Below is a small trained network, with its code and all its weights. Each question gives an input and a target symbol and asks what happens when units are switched off, that is, made to give their printed mean instead of their output.

import numpy as np


def w(rows, s, z=0):
    codes = np.array(rows[::2]) - 128.0
    scale = np.full(codes.shape[1], s)
    scale[-1] = z or s
    return codes * scale


def norm(h):
    return h / np.sqrt((h * h).mean(-1, keepdims=True) + 1e-5)


def softmax(a):
    e = np.exp(a - a.max(-1, keepdims=True))
    return e / e.sum(-1, keepdims=True)


def log_softmax(a):
    a = a - a.max(-1, keepdims=True)
    return a - np.log(np.exp(a).sum(-1, keepdims=True))


def net(x, mask):
    ids = ['αδηλξπτφω'.index(c) for c in x.split()]
    T = len(ids)
    res = E[ids] + P[:T]
    u = 0
    for l in range(3):
        r = norm(res)
        for j in range(3):
            rows = slice(2 * j, 2 * j + 2)
            q, k, v = (r @ M[l][rows].T for M in (Q, K, V))
            z = softmax(np.where(np.tri(T) > 0, q @ k.T / 2**0.5, -1e9)) @ v
            o = O[l][rows]
            res = res + np.where(mask[u + j], z, o[:, -1]) @ o[:, :-1]
        u += 3
    return log_softmax(norm(res)[-1] @ U[:, :-1].T + U[:, -1])


Q, K, V, O = {}, {}, {}, {}
E = w([
[120,142,152,140,111,11,136,126],'α',
[152,125,84,132,119,147,134,153],'δ',
[143,117,114,160,127,149,176,87],'η',
[109,156,148,127,201,145,136,172],'λ',
[165,142,152,125,110,153,118,109],'ξ',
[140,93,98,128,128,160,142,93],'π',
[142,83,149,81,145,124,165,154],'τ',
[145,126,86,147,148,136,139,117],'φ',
[153,84,129,140,116,152,114,128],'ω',
],0.013)
P = w([
[150,120,112,171,116,254,136,108],'0',
[159,122,114,139,156,186,129,121],'1',
[139,148,145,148,149,160,152,98],'2',
[126,142,120,111,142,97,130,100],'3',
[151,139,117,83,157,81,97,72],'4',
[160,134,96,51,152,46,82,61],'5',
],0.0061)
Q[0] = w([
[200,169,195,95,101,155,146,72],'0.h1',
[255,184,147,105,130,131,90,44],'0.h1',
[62,128,50,126,110,167,181,167],'0.h2',
[107,65,152,180,196,123,172,52],'0.h2',
[152,120,125,84,132,202,85,159],'0.h3',
[162,153,33,124,119,147,184,92],'0.h3',
],0.0065)
K[0] = w([
[117,125,131,197,101,60,150,134],'0.h1',
[48,200,233,120,21,67,73,91],'0.h1',
[211,143,165,126,64,73,25,195],'0.h2',
[186,244,241,76,126,170,228,75],'0.h2',
[201,71,134,199,254,116,120,66],'0.h3',
[254,152,209,75,156,161,90,101],'0.h3',
],0.0048)
V[0] = w([
[203,201,151,67,131,132,155,119],'0.h1',
[134,126,107,154,110,2,107,163],'0.h1',
[77,101,74,60,98,171,144,23],'0.h2',
[155,153,166,140,158,228,180,201],'0.h2',
[158,199,222,88,141,59,109,83],'0.h3',
[115,160,35,121,114,34,103,132],'0.h3',
],0.004)
O[0] = w([
[135,192,143,105,67,37,142,103,201],'0.h1',
[55,80,104,151,195,2,141,242,81],'0.h1',
[75,105,56,58,152,193,77,43,166],'0.h2',
[212,162,31,108,80,173,124,177,254],'0.h2',
[158,179,144,141,117,30,34,118,111],'0.h3',
[74,203,112,121,44,116,131,134,6],'0.h3',
],0.0043,0.0033)
Q[1] = w([
[93,120,125,157,148,120,128,134],'1.h1',
[251,130,117,112,184,113,163,92],'1.h1',
[120,113,113,112,173,88,127,111],'1.h2',
[156,119,158,105,101,123,145,89],'1.h2',
[126,151,81,148,164,90,130,100],'1.h3',
[148,113,86,126,139,142,117,103],'1.h3',
],0.016)
K[1] = w([
[143,143,111,104,168,187,161,139],'1.h1',
[119,187,254,75,145,14,129,162],'1.h1',
[101,246,77,122,158,112,181,104],'1.h2',
[173,117,82,174,123,135,117,52],'1.h2',
[129,44,158,58,76,136,126,173],'1.h3',
[155,157,124,92,150,130,192,175],'1.h3',
],0.0085)
V[1] = w([
[168,81,178,3,216,133,201,168],'1.h1',
[148,18,108,94,2,83,251,59],'1.h1',
[114,145,231,89,103,124,139,165],'1.h2',
[154,185,127,117,241,171,170,135],'1.h2',
[92,110,89,233,144,130,83,134],'1.h3',
[136,20,109,120,105,149,100,193],'1.h3',
],0.0066)
O[1] = w([
[137,44,104,61,106,85,221,101,182],'1.h1',
[153,170,189,117,255,77,217,118,185],'1.h1',
[174,119,163,129,152,156,174,99,25],'1.h2',
[128,16,96,161,132,86,88,145,252],'1.h2',
[122,127,195,142,148,98,82,55,35],'1.h3',
[142,122,188,47,130,125,76,175,158],'1.h3',
],0.0073,0.0037)
Q[2] = w([
[2,178,153,99,165,94,93,160],'2.h1',
[122,154,170,46,45,186,133,90],'2.h1',
[123,115,110,103,155,136,195,195],'2.h2',
[130,96,44,21,106,75,49,107],'2.h2',
[192,119,61,64,112,140,82,75],'2.h3',
[50,121,122,98,34,93,194,115],'2.h3',
],0.0079)
K[2] = w([
[84,221,211,181,182,92,148,117],'2.h1',
[188,199,107,99,180,172,89,143],'2.h1',
[121,95,133,81,137,131,195,132],'2.h2',
[141,117,175,105,254,103,63,225],'2.h2',
[150,166,114,107,39,78,123,124],'2.h3',
[88,77,125,135,164,103,123,251],'2.h3',
],0.0084)
V[2] = w([
[163,96,124,163,207,253,134,141],'2.h1',
[111,157,123,164,162,85,191,172],'2.h1',
[126,96,136,86,212,60,168,64],'2.h2',
[77,188,138,158,203,69,156,226],'2.h2',
[209,248,100,97,166,28,82,94],'2.h3',
[21,137,149,169,115,142,210,179],'2.h3',
],0.0055)
O[2] = w([
[116,231,153,154,162,83,134,145,203],'2.h1',
[116,126,77,95,138,213,128,130,118],'2.h1',
[92,159,129,146,114,209,90,173,158],'2.h2',
[137,108,157,254,207,206,165,132,52],'2.h2',
[246,194,77,59,95,86,136,68,135],'2.h3',
[62,103,97,90,187,98,154,206,3],'2.h3',
],0.0071,0.0047)
U = w([
[146,148,169,226,169,188,174,96,254],'α',
[152,66,121,67,151,127,229,129,103],'δ',
[41,191,76,146,165,112,43,126,85],'η',
[141,104,171,202,158,53,132,140,62],'λ',
[206,182,104,123,74,116,116,66,140],'ξ',
[50,136,128,58,150,162,95,65,85],'π',
[128,194,97,118,111,130,138,254,82],'τ',
[98,48,77,157,49,147,91,131,185],'φ',
[123,113,234,103,151,122,60,135,91],'ω',
],0.0094,0.0036)

Each question gives the input, a string of symbols that net reads in full, and the target symbol t.
The units are the heads (2 rows each of Q, K, V and O). Each row of codes is followed by its name. A weight is (code - 128) times the scale printed after its matrix; where a second scale follows, it is the last column's (O and U).
mask holds one flag per head, layer by layer. A switched-off head (its flag False) gives its mean, the last column of its rows in O, instead of its output. The means were averaged over made-up inputs and are rounded, as every weight is.
A unit's drop is (log p(t) with every unit on - log p(t) with that unit switched off) / (log p(t) with every unit on - log p(t) with every unit switched off).
The circuit of an input: a set's keep is (log p(t) with only the set's units on - log p(t) with every unit switched off) / (log p(t) with every unit on - log p(t) with every unit switched off). Starting from all 9 units, units are removed one at a time, each time the one whose removal leaves the highest keep (on an exact tie, the one counted first), for as long as the keep stays at least 0.8.
circuit, biggest first: the units of the circuit, biggest drop first
most important unit: the unit with the biggest drop
which heads matter: for each layer, one digit per head in row order, 1 if its drop is at least 0.15 and else 0, layers parted by /
drop of u: that unit's drop, to one decimal
input φ α ξ δ, target α: which heads matter => 110 / 100 / 010
input φ λ λ α ξ, target λ: circuit, biggest first => [0.h1, 1.h1]
input ξ τ π, target δ: which heads matter => 000 / 100 / 000
input ξ α τ, target ξ: which heads matter => 001 / 110 / 010
input ξ α λ ξ, target α: circuit, biggest first => [2.h2]
input η η α, target η: which heads matter => 101 / 100 / 101
input ξ φ ω φ π α, target φ: which heads matter => 011 / 010 / 110
input ξ λ φ λ α α, target φ: circuit, biggest first => [2.h1, 0.h1]
input δ δ α, target δ: circuit, biggest first => [2.h1, 0.h1, 1.h1]
input ξ φ α φ ξ ω, target φ: which heads matter => 111 / 010 / 110
input φ α λ λ, target α: which heads matter => 100 / 110 / 010
input δ α ω ω, target α: circuit, biggest first => [2.h2, 1.h1]
input ξ ξ ω λ ω, target φ: which heads matter => 000 / 100 / 001
input τ ξ λ η η, target φ: circuit, biggest first => [1.h1]
input η φ η η, target α: which heads matter => 001 / 100 / 000
input τ α ξ, target τ: which heads matter => 100 / 110 / 000
input ω δ δ, target τ: which heads matter => 001 / 000 / 111
input ξ δ α η, target δ: which heads matter => 110 / 000 / 110
input τ ξ ω τ ω, target δ: which heads matter => 000 / 100 / 000
input ξ τ α τ φ, target α: which heads matter => 000 / 100 / 010
input τ α α, target δ: most important unit => 0.h1
input α φ ξ, target α: circuit, biggest first => [2.h2, 0.h1]
input τ α ω δ, target α: circuit, biggest first => [2.h2, 1.h1]
input λ α λ α λ φ, target φ: circuit, biggest first => [0.h1, 2.h1]
input η α φ ω, target α: circuit, biggest first => [1.h1, 2.h2]
input η η τ τ φ, target δ: drop of 1.h2 => 0.0
input π τ τ η, target δ: circuit, biggest first => [1.h1]
